Both labels of each row
[ -5.7  15.0  -4.6  -7.4  11.0  24.1   1.2  -1.4  -9.6  -1.4  -3.1 -16.2
  -4.9 -49.0 -15.0  17.1  -2.4 -17.5  -0.3   1.4 -36.8 -12.4   7.5  12.9
   5.8  -1.6   6.7   2.5  26.8  -0.4   7.1   7.1   9.6  15.6  -0.5 -25.0
 -35.9 -18.3   9.9 -10.8  10.1   3.7   5.1  12.8]  [98] <72>
[  4.3  17.8  -7.7  20.2   2.8   1.8   0.4  -3.5  -7.7   1.3  21.1  -8.5
   0.7  11.4  -1.1  -7.1 -18.3 -14.8   2.7   7.5 -10.6   9.5  23.3   3.0
  10.5  -2.5  -3.3  10.6  17.4 -13.4 -13.7   1.2 -18.9   4.3  -8.7 -12.5
  -4.0  12.3 -45.1  -5.7   6.2  11.5   2.5  -6.1]  [99] <64>
[  0.2   3.2  15.3   4.9 -13.4   7.9  -3.4   2.6 -23.1  -0.1   6.1  11.2
  -1.9 -44.7  -7.4  -7.3   1.2   1.3  20.6  18.6 -13.9  24.4  11.4  15.1
  19.5   8.8 -14.9  13.2  21.8  11.3  23.8  15.2  -2.3  -1.6   8.0 -21.2
 -15.3 -15.4   2.0   2.5  13.7  -0.2  21.4  17.5]  [90] <72>
[  4.2   8.0   6.8 -12.9 -17.0  17.8   2.5  19.3 -28.3   4.5  12.1   9.5
  14.5 -21.9  20.2  -6.8 -12.7  -0.1  23.1  11.0   6.8  14.6  11.6  15.8
  -0.7  -0.9   1.4  17.6  26.3   7.0   2.8  14.3 -21.1 -10.4 -15.9 -24.4
   4.9  -8.1  -9.9  -5.6  12.8   5.5  35.8  22.5]  [90] <64>
[  5.4  13.2   6.1  15.8   3.6  10.7  -1.3 -13.1 -19.3  -1.7   0.8  11.4
  -9.4 -51.7 -23.4  -4.1  -7.6  -0.3   6.2  30.8 -26.7  13.5  39.2  20.8
   6.8   8.2 -26.7  24.6  28.9  14.6  -5.3  28.6 -14.4   6.0  13.4 -10.3
 -30.7   0.4   9.3  -1.2  18.4  12.0  15.2   9.7]  [90] <72>
[ 15.5 -17.9  22.7  -6.8   2.3  -7.6  -5.3 -15.4 -17.3  14.2 -15.9   6.7
  -8.0 -48.2  -6.5  -3.2   5.4  20.8  -4.2 -12.1 -31.0 -12.9  22.4  -3.2
  19.4 -23.6 -20.6   0.6  20.1  -3.3  45.3  -4.0  25.0 -19.2 -11.0 -11.3
 -61.0 -19.5  21.2  14.2  21.6  -8.7   6.3  12.3]  [92] <72>
[ -5.1   5.6   0.7  49.0  15.9  23.7  -6.4 -26.4  -1.0 -10.3 -13.1 -20.8
 -11.2   5.7 -20.9  -2.7  -1.7 -33.0 -27.9  -5.5   7.0 -15.5  13.5  18.0
  -1.8 -15.6 -16.9   9.1   7.3  -8.5  19.2   1.2   4.5  30.2  25.6 -12.0
  -1.0   1.9   5.1  -5.1 -13.6  32.3  -1.1 -34.0]  [95] <72>
[ -4.0  17.3  -4.7  35.9  22.7  17.3  -7.0 -29.9 -27.9 -19.1  18.0 -23.1
  -1.8  -2.3  -9.2  -8.9 -11.9 -20.0   5.1   4.5 -20.6   2.7   0.8   6.2
 -15.7   4.4  -8.6  10.9  12.4   7.7   0.2 -17.5  -2.6   5.9  13.8 -11.2
  22.0  -0.9 -19.2 -15.2 -22.4   8.6  11.4   2.4]  [99] <72>
[  6.7  -4.9   0.4  -2.1 -20.4  11.7  -3.8  15.8 -39.4   6.8  -5.4  13.8
  11.4 -25.3  42.4   0.0  -2.6  17.0  30.4   4.9   0.5   3.9  -6.7   9.0
 -11.1  22.3  -6.3   4.5  20.6  17.5   4.1  -3.7  -8.4 -16.7 -33.2  -5.1
  27.6 -38.5  -1.9   5.6   0.6   2.0  32.6  26.0]  [98] <64>
[ -8.2  11.1   9.1  18.9 -18.9  -8.3  -2.8  -1.2 -40.6  -1.3  33.8  17.2
  -1.9 -48.8  48.1   4.4   3.3  -4.8  15.7  38.9 -11.2  38.5  -0.9  31.3
  -6.4  11.0  -1.6  44.1  18.2  24.0  28.4  13.6  -6.0  14.1  23.8   1.6
   7.6 -14.8  22.9   0.3   9.1   5.4  45.8  34.2]  [90] <72>
[  7.6   6.0 -12.7  33.9  -4.8   9.5  -5.5   1.2 -28.3 -11.0  13.3  -4.1
  18.6  25.5  12.1 -33.4 -23.3 -15.4   2.7   2.4  33.2  19.9  25.9  -1.2
  -7.6   1.2 -29.5  17.0  18.5  -6.4  -1.9  -0.8 -33.0  17.3   9.2 -30.4
  26.3  14.0 -27.2   2.7  -6.2  20.2  29.1 -12.7]  [99] <64>
[ 14.8  -7.5  22.6  -5.7   2.3   3.9  -4.4 -10.6 -22.7   4.2  -2.3 -13.2
  -5.9 -75.0 -17.6   2.8   9.7   9.9  -7.8  -9.3 -47.9   1.7   6.2   8.1
  32.8 -21.3  -1.8  14.1  19.2 -11.2  63.9   4.4  25.9  -9.1  -2.7 -20.5
 -43.5 -20.9  37.4   9.3  15.8  -0.1   5.0  13.6]  [92] <72>
[  6.4  10.0  12.8  14.2   3.5  12.4  -4.4 -16.0  -3.8   3.5 -25.4  16.6
  -5.9 -42.8 -13.8 -17.0  -7.1   1.0  13.9  14.1 -32.2  -0.7  43.7   4.7
  -8.5  11.1 -33.1  -3.7  40.5  26.6 -11.9  26.4 -10.6 -15.0  -3.2  -3.5
 -30.6 -11.7   5.8  -1.9  19.6   0.2  -0.5  -0.3]  [90] <72>
